Each row has a name. Each question is about the rows just above it.

(161): [ 25.8  80.7 -25.6  -2.2  48.1]
(153): [-54.2  80.7 -19.2  10.5  11.4]
(59): [  1.0  80.7  38.0 -25.2 -37.7]
(135): [ 80.7  80.7  38.0 -19.7   0.0]
(31): [ 42.3  80.7  30.3 -25.2 -18.2]
(92): [-13.9  80.7  -9.1 -37.1  45.4]
(105): [-24.1  80.7  28.9   7.0 -45.8]
Give the next 2 entries after [80.7 80.7]. | [ 38.0 -19.7]
Where do [ 80.7  80.7  38.0 -19.7   0.0] appear? | (135)
The next 2 entries after [42.3 80.7]: | [ 30.3 -25.2]
Give the next 2 entries after [-24.1  80.7]. | [28.9  7.0]
Whose row is [  1.0  80.7  38.0 -25.2 -37.7]? | (59)
What are the next 2 entries after [80.7 30.3]? | [-25.2 -18.2]

(179): [-18.1  56.0  11.7 -75.2  17.6 -21.9  -6.3  25.9 -20.7   5.1  25.8]
(109): [ 39.4 -19.8  23.9 -37.5  17.6 -16.2  26.1  49.5  -2.7 -10.6  44.8]
(36): [ 39.4   8.3  23.9 -62.4   0.3 -47.5  48.7  42.0  -2.9  -9.3  42.3]
(73): [  6.7  -6.2  13.5 -73.7   5.3 -44.5   2.9  38.4   1.3   5.1  17.1]
(29): [-12.8  12.0 -37.3 -25.9 -67.3  29.8  72.9  49.5   1.9 -11.6  21.5]
(63): [ 13.6 -21.6  21.0 -44.4  -6.5 -18.5  19.6  18.8 -11.6   4.9  44.8]
(85): [ -2.6   2.4  -8.1 -74.7  -5.6 -24.2  -5.7  24.6 -20.5 -21.7  42.6]
(46): [ -8.4 -74.7  -5.6 -35.1 -76.5  28.4  70.2   0.0  -2.9 -54.9   2.8]
(64): [-30.8 -76.0  -5.7  76.6 -45.0  29.8  76.6  23.3  29.0 -52.1 -13.8]
(196): [ 32.9  19.4 -41.5 -30.9 -76.0  -5.7  76.6   4.2  29.0 -17.0  -4.1]
Give the next 2 entries after [-62.4   0.3 -47.5  48.7  42.0  -2.9]. | [-9.3 42.3]
The next 2 entries after [-30.9 -76.0  -5.7  76.6]: | [ 4.2 29.0]
Whose row is [ 32.9  19.4 -41.5 -30.9 -76.0  -5.7  76.6   4.2  29.0 -17.0  -4.1]? | (196)
The next 2 entries after [ 17.6 -16.2  26.1  49.5  -2.7]: | [-10.6  44.8]
Give the next 2 entries after [ -8.1 -74.7  -5.6]. | [-24.2  -5.7]
What are the next 2 entries after [-19.8  23.9 -37.5  17.6 -16.2  26.1  49.5]? | [ -2.7 -10.6]

(113): [ 44.9  20.4 -51.6 -59.0  39.6 -35.0 -45.0  53.5 -67.3  27.7  58.0   3.9
  59.1 -68.3 -59.3 -42.1   2.0  38.8  28.3  33.1  45.2  -1.4  48.3   7.7
 -24.0  26.4 -12.5 -10.9  58.3  36.3  36.3 -57.5  23.4   9.2   1.1  13.9
 -31.0  40.4  18.9  -1.3  25.6 -18.8  51.8  49.9 -22.2  53.5  -4.3  58.0
 -37.7 -54.1 -67.2 -27.9  55.7  65.8 -58.8   2.1  10.7  67.2  47.7 -43.0
 -16.3]
(107): [ -2.4 -43.3 -47.4 -52.3 -64.7  47.2  22.3  -9.7  55.6  51.0 -44.8  -2.4
 -43.7 -38.9 -37.1 -44.1  17.2  41.7 -58.9  -6.3 -40.4 -57.1  55.5 -27.8
 -32.6 -15.9  65.1  -8.5 -26.2  13.9 -23.4 -24.1 -18.5 -18.2  64.0 -34.1
 -40.6 -59.0 -54.0 -42.9 -25.7 -13.6 -36.1 -13.8 -50.7 -41.0  60.3  25.6
 -67.1  65.8  32.5 -30.0  53.4 -13.2  12.2   0.3  50.7   0.7  65.7  38.1
 -32.9]
(18): [ 51.5  66.8  11.4 -54.3 -14.6   2.3 -67.5 -58.3  -2.2  67.5 -51.4  65.9
 -31.9  12.3 -50.7  54.8  58.1 -22.8  15.6 -22.2 -40.8  24.4  -0.7 -15.4
  24.2 -21.6 -33.8 -63.4 -14.9  53.1 -27.7 -37.1 -22.9  61.3  50.9 -44.2
 -35.3 -60.0   0.7  51.4  52.4  -5.0 -60.9   9.9   4.5  15.1  50.9 -67.3
  42.3 -23.6  59.7 -13.6 -48.7  67.0  53.1  14.0  58.0  42.9  32.0 -53.0
 -44.5]
(218): [  8.3  18.2 -43.4  61.7  65.8  31.1  64.6 -16.5 -17.8   6.8  27.6  24.9
  56.1 -30.7  47.6  40.7   7.6   1.3  33.1 -11.7  60.2 -10.4  -1.0 -36.9
 -68.4 -45.3 -24.3  39.7  20.4  44.5  17.6  58.1  67.8 -37.4 -50.6  -8.7
  62.0  43.1 -12.0 -68.2 -48.7 -13.7  21.0  31.8 -60.1  39.8   0.2 -44.4
  27.6  57.4 -43.4   1.5   4.7 -24.4 -58.4 -46.1 -11.0 -38.8  12.0  66.4
 -67.6]
(142): [-15.5  -9.2 -43.2  28.9 -32.1  43.9 -31.2 -11.5   8.3 -36.3  67.0 -38.3
  63.3 -41.2 -32.0  48.0  -1.6  57.2  40.3  23.0  63.6  27.5 -30.4 -69.1
 -67.5  51.5  54.0  39.8  15.4 -53.0 -65.8 -21.9 -15.2 -66.2  61.5  34.7
 -48.4  65.9   4.8  47.3 -57.7   9.4  48.6  22.5  15.6 -47.7  24.8   6.3
 -16.5 -50.5  19.4 -15.6  34.7  52.8 -41.0  61.9 -42.7 -23.8  44.1 -30.7
  23.4]
(28): [ -2.4 -43.3 -47.4 -52.3 -64.7  47.2  22.3  -9.7  55.6  51.0 -44.8  -2.4
 -43.7 -38.9 -37.1 -44.1  17.2  41.7 -58.9  -6.3 -40.4 -57.1  55.5 -27.8
 -32.6 -15.9  65.1  -8.5 -26.2  13.9 -23.4 -24.1 -18.5 -18.2  64.0 -34.1
 -40.6 -59.0 -54.0 -42.9 -25.7 -13.6 -36.1 -13.8 -50.7   4.5  60.3  25.6
 -39.1  65.8  32.5 -30.0  53.4 -13.2  12.2   0.3  50.7   0.7  65.7  38.1
 -32.9]
(12): [ 13.3   5.3  20.4 -31.8   0.5  58.9  20.9   7.9  -0.4  35.4  33.6 -16.2
 -25.8  -0.3  61.3  40.8  36.6  15.7  35.5 -59.9  10.7  -0.6 -54.1 -18.4
 -21.3  47.2  65.7  19.4  56.0 -28.1 -26.1  42.2 -39.0  38.9 -63.4  35.5
 -61.4  24.1 -44.6  37.0  -0.5  20.4  37.2  61.2  43.9  63.7  47.4  21.8
 -49.6 -68.7  63.9  63.1 -55.9  39.6  64.9 -21.2  63.5 -47.2  -0.7  41.4
  41.1]
(213): [-37.1 -58.6 -54.0  26.6 -51.2   8.4 -53.5  54.4  10.3  65.8  27.6  24.9
  56.1 -30.7  47.6  40.7   7.6   1.3  33.1 -11.7  60.2 -10.4  -1.0 -36.9
 -68.4 -45.3 -24.3  39.7  20.4  44.5  17.6  58.1  67.8 -37.4 -50.6  -8.7
  62.0  43.1 -12.0 -68.2 -48.7  20.9  -4.9   9.3 -68.6  16.5   9.7  52.8
  51.1  40.2 -48.9 -63.7 -56.3  38.4  11.8  25.8  26.5  19.6 -12.4 -55.3
  19.0]
(176): [-19.8  52.8   1.2 -33.8 -53.4  41.3 -32.3  23.5 -50.1 -43.8  59.5 -58.4
  65.8  15.4   8.3   4.5  58.3 -60.8 -21.1  -3.4  23.6 -29.4 -24.4  63.5
 -57.1 -49.0 -28.7 -58.0 -50.7   1.2  -2.9  -5.1 -20.7 -33.4  46.0 -32.9
  52.9 -34.9 -37.6 -32.0  60.9  -9.1  21.3  36.1  66.1 -52.9   4.8 -62.7
 -28.1 -39.4 -67.8 -12.7 -35.3 -56.1  18.8  -8.0  46.4  41.7 -68.7 -29.9
   8.7]
(173): [ -2.6 -36.5  45.1 -32.9  42.2 -33.4  61.9   4.7 -18.5  47.6 -54.1  35.1
 -42.9 -29.0  -1.0  28.9  -6.7 -39.1   1.2 -14.0 -32.3 -25.5   4.3  36.2
 -46.5  67.4 -30.9  -9.3  14.9 -52.6 -47.3  -7.4  28.7  11.0  16.9  29.9
 -37.1 -58.6 -54.0  26.6 -51.1   8.4 -53.5  54.4  10.3  65.8  48.7   4.1
  52.7  -8.1  16.0 -19.1  63.8 -52.7  56.1 -47.9   1.1 -18.4 -44.2  14.4
  20.0]
(90): [-19.8  52.8  33.0 -33.8 -53.4  41.3 -32.3  23.5 -50.1 -43.8  59.5 -58.4
  65.8  15.4  14.3   4.5  58.3 -60.8 -21.1  -3.4  23.6 -29.4 -24.4  63.5
 -57.1 -49.0 -28.7 -58.0 -50.7  49.4  -2.9  -5.1  -4.7 -33.4  46.0 -32.9
  52.9 -34.9 -37.6 -32.0  60.9  -9.1  21.3  36.1 -56.4 -52.9   4.8 -62.7
 -28.1 -39.4 -67.8 -12.7 -35.3 -56.1  18.8  -8.0  46.4  41.7 -68.7 -38.1
   8.7]
(199): [ 11.5  61.8  39.6  25.9  48.1 -48.7  20.0  53.7  20.5  45.1  61.8 -46.3
  50.3  60.5 -19.6  -1.1   1.3   8.8  37.1  33.3 -42.1  -9.9 -40.6  -8.1
 -33.5  21.0 -65.1 -36.2  33.8  20.0 -10.0  41.4  55.5  31.1  -5.9   3.7
 -38.0 -13.0  67.7  37.2  39.1  28.0  41.7 -67.7  64.1  15.2  12.5  48.8
  30.3 -13.5  34.6  12.2  49.6  27.0  66.3  48.4 -53.5 -60.0  17.3 -24.5
 -39.6]
The next 2 entries after [-37.1 -58.6 -54.0  26.6 -51.1   8.4 -53.5  54.4  10.3  65.8]: | [48.7  4.1]
Give the next 2 entries after [ -2.2  67.5 -51.4  65.9 -31.9  12.3 -50.7  54.8  58.1 -22.8]. | [ 15.6 -22.2]

